[[123 115 129 129 120 123 126]
 [126 115 134 133 120 123 131]
 [106 124 128 103 116 128 136]] gives 123

[[103 118 118 118 118 104]
 [142 121 120 119 120 143]
 [115 136 137 139 138 114]] gives 103

[[138 128 138 157]
 [134 128 135 157]
 [130 129 141 154]] gives 138

[[131 130 135 115 138 111 149]
 [123 128 129 138 116 128 121]
 [129 126 122 126 129 128 130]] gives 131

[[128 111 121 127 132 132]
 [152 128 130 121 116 144]
 [152 120 117 127 140 144]] gives 128

[[104 151 102 150]
 [148 126 120 105]
 [153 157 107 107]] gives 104
---
[[135, 125, 128, 128, 118],
 [153, 126, 128, 128, 130],
 [114, 123, 128, 128, 131]] Out: 153, 135

[[138, 122, 138, 118, 124, 121, 121],
 [158, 128, 125, 114, 115, 128, 128],
 [121, 111, 126, 125, 139, 111, 111]] Out: 158, 139

[129, 148, 100, 156] Out: 156, 148

[[118, 131, 120, 143, 122, 139, 127],
 [147, 116, 119, 149, 104, 146, 123]] Out: 149, 147

[[129, 121, 119, 143, 124, 139, 129],
 [128, 120, 119, 155, 125, 138, 130]] Out: 155, 143

[126, 117, 154, 135] Out: 154, 135

[[122, 105, 129, 146],
 [112, 130, 101, 111]] Out: 146, 130
---
[110 141 106 117 137] | 110
[111 149 143 150 129] | 111
[101 105 118 151 130] | 101
[131 129 157 123 111] | 131
[111 140 151 145 102] | 111
[112 120 110 129 106] | 112
[154 123 113 126 152] | 154
[138 149 144 147 151] | 138
[140 139 138  99 126] | 140
[106 108 143 132 135] | 106
---
[[122 151 139 127 126]
 [129 120 139 129 136]] -> 129

[[136 128 118 119 117]
 [131 129 122 113 133]
 [137 107 120  98 123]] -> 131

[[109  99 109 147 149 151 106]
 [117 112 117 139 145 144 114]] -> 117

[[121 110 116 129 113]
 [140 102 142 119 101]
 [156 151 150 111 132]] -> 140

[[124 127 132 136 126 120 137]
 [124 127 130 135 127 140 134]
 [137 135 117 110 148 128 105]] -> 124

[[148 147 108 142 152]
 [112 110 115 137 114]
 [148 147 109 142 152]] -> 112

[[106 125 128 131]
 [128 124 112 119]
 [128 125 132 132]] -> 128
---
[[124 118 142 141 130 117]
 [125 130 145 128 119 129]
 [141 138  99 117 147 126]] => 99

[[125 131 130 116 130]
 [125 128 129 116 126]
 [104 138 133 127 110]] => 133

[[139 119 105 113 138]
 [137 121 107 113 136]
 [130 119 157 127 132]] => 157

[[126 123 123 126 128]
 [135 120 120 130 138]
 [106 120 120 119 108]] => 120

[[135 126 118 104]
 [108 102 154 101]
 [110 108 147 118]] => 147

[[127 124 122 130 123 125 126]
 [121 119 106 143 114 105 111]
 [117 126 111 130 116 107 108]] => 111

[[140 131 139 140 122 123]
 [118 127 117 112 141 126]
 [128 106 134 100 137 136]] => 134
---
[[117 140 154 140]
 [116 123 132 123]
 [141 136 149 143]] => 117

[[140 150 143 133 109 141]
 [137 114 116 145 127 120]
 [117 118 147 116 109 153]] => 140

[[132 132 132 130 132 131]
 [117 116 117 129 117 119]
 [110 123 110 157 110 147]] => 132

[[124 139 139 107]
 [112 142 124 103]
 [122 138 138 104]] => 124

[[112 127 113 135 122 130 104]
 [116 113 131 124 107 115 137]
 [139 134 123 122 123 125 135]] => 112

[[128 130 131 130 106]
 [128 149 124 141 139]
 [128 100 119 110 121]] => 128

[[111 116 130 119]
 [142 137 150 130]
 [130 134 134 109]] => 111
---
[[122 110 119 132 122]
 [156 117 137 146 121]] => 122, 156

[150 158 110 146] => 146, 150

[110 122 103 149] => 149, 110

[149 129 125 126 108 143] => 143, 149

[139 130 101 142 120 108] => 108, 139

[139 133 133 154 106 115] => 115, 139
---
[[118 119 125 117 137]
 [107 108 108 107 148]
 [114 115 114 115 141]] result: 141

[115 113 155 126 115 120] result: 120

[[132 115 148 117 131]
 [132 132 156 129 123]] result: 123

[120 152 141 153 126 132] result: 132

[[148 140 125 118 156 108 101]
 [109 123 102 115 116 150 127]
 [ 99  99 101 128 152 138 152]] result: 152

[[122 138 129 157 135 138 118]
 [121 136 130 148 133 151 120]
 [104 125 120 105 115 110 142]] result: 142

[140 106 128 116 135] result: 135

[128 122 116 158] result: 158
---
[[104 132 117 133]
 [107 129 117 143]] Answer: 133, 107

[135 122  98 134 100 122 133] Answer: 133, 135

[111 113 157 150 120 152 106] Answer: 106, 111

[[128 122 127 132 122 121 121]
 [120 125 122 111 114 134 132]
 [127 129 118 154 119 147 122]] Answer: 121, 127

[122 101 136 118 138 129 129] Answer: 129, 122

[[155 130 134 127 142]
 [149 142 112 147 109]] Answer: 142, 149
---
144  123  149  139  105  122  130
142  120  143  133  108  122  128
145  121  145  138  106  121  125
145  122  144  137  106  119  126
143  121  141  136  103  123  130
144  123  144  133  107  121  127
142  125  146  138  106  120  131
140  123  145  137  105  117  128
148  122  144  139  112  122  126
140  125  146  132  104  122  126
143  126  141  136  111  124  130
| 125

129  121  123  129  134  132  133
126  135  134  127  121  123  123
113  116  136  140  124  137  136
112  118  138  140  121  135  134
147  143  120  116  135  121  121
126  126  122  121  124  122  122
121  132  137  131  119  125  125
107  112  149  156  127  150  149
| 136

128  129  134  138  144  131  131  126  130  132  135
130  129  142  152  154  132  130  132  133  134  132
132  129  153  158  152  137  131  131  130  133  135
130  128  145  147  147  134  130  129  130  132  135
130  128  137  134  138  131  130  127  129  131  130
125  127  135  137  135  130  128  130  129  131  132
129  129  136  139  139  131  129  129  129  131  132
127  128  140  148  152  134  131  133  132  133  136
128  128  138  144  142  131  129  130  131  132  129
130  129  133  134  146  130  132  129  131  133  137
| 135

127  136  122  131  124  134  126
130  127  127  128  127  126  133
129  128  127  128  127  126  131
130  128  127  128  128  125  133
124  130  129  120  120  132  123
123  157  112  154  125  120  127
125  131  128  121  122  131  124
133  137  110  149  114  131  114
128  128  128  128  128  128  129
123  124  123  129  130  130  127
| 131

144  135  116  136  140  128  123  115  124  124  115
126  122  119  127  127  125  124  122  125  119  122
132  142  134  122  125  119  119  123  119  140  122
130  132  132  129  129  129  130  131  130  132  131
125  123  121  126  126  125  124  123  125  121  123
138  129  123  138  139  135  133  127  133  124  128
107  110  143  126  118  140  147  154  145  127  154
121  126  130  122  121  124  125  128  125  129  128
| 122
---
[100 154 152 132 145 114] 154
[112 122 118 123 118 102] 122
[117 149 112 107 150 114] 149
[135 152 101 150 124 104] 152
[132 134 149 148 109 123] 134
[126 147 123 123 148 150] 147
[139 107 100 151 107  99] 107
[150 129 130 128 158 131] 129
[148 113 106 121 137 152] 113
[103 122 127 118 111 113] 122
---
[150, 129, 102, 109, 125, 145, 133] gives 102
[[127, 134, 133, 114, 115, 145], [143, 132, 126, 137, 108, 141], [149, 99, 110, 143, 106, 118]] gives 133
[129, 104, 133, 155, 121, 103, 141] gives 133
[149, 102, 120, 128, 127] gives 120
[[127, 127, 139, 139, 121], [153, 117, 134, 143, 130]] gives 139
[[130, 124, 124, 126, 133, 118], [125, 101, 117, 116, 115, 128]] gives 124
[100, 138, 99, 103, 141, 140] gives 99
[122, 105, 117, 148, 120] gives 117
[[124, 114, 148, 104, 131], [151, 100, 152, 113, 105], [116, 105, 122, 124, 126]] gives 148
[113, 119, 102, 120, 154] gives 102
---
array([[110, 120, 139, 109, 138],
       [148, 148, 132, 119, 149]]) Out: 110, 149

array([[109, 148, 112, 145, 151, 111],
       [134, 121, 138, 141, 122, 144]]) Out: 109, 144

array([[119, 131, 122, 124],
       [116, 149, 116, 110]]) Out: 119, 110

array([[132, 125, 144, 106, 124, 138, 116],
       [114, 154, 113, 128, 130, 112, 121]]) Out: 132, 121

array([[109, 138, 132, 126],
       [104, 118, 113, 114]]) Out: 109, 114

array([129, 151, 156, 154, 130, 153]) Out: 129, 153

array([[119, 142, 130, 139, 113, 124],
       [154, 113, 122, 122, 124, 137],
       [135, 135, 129, 136, 106, 129]]) Out: 119, 129
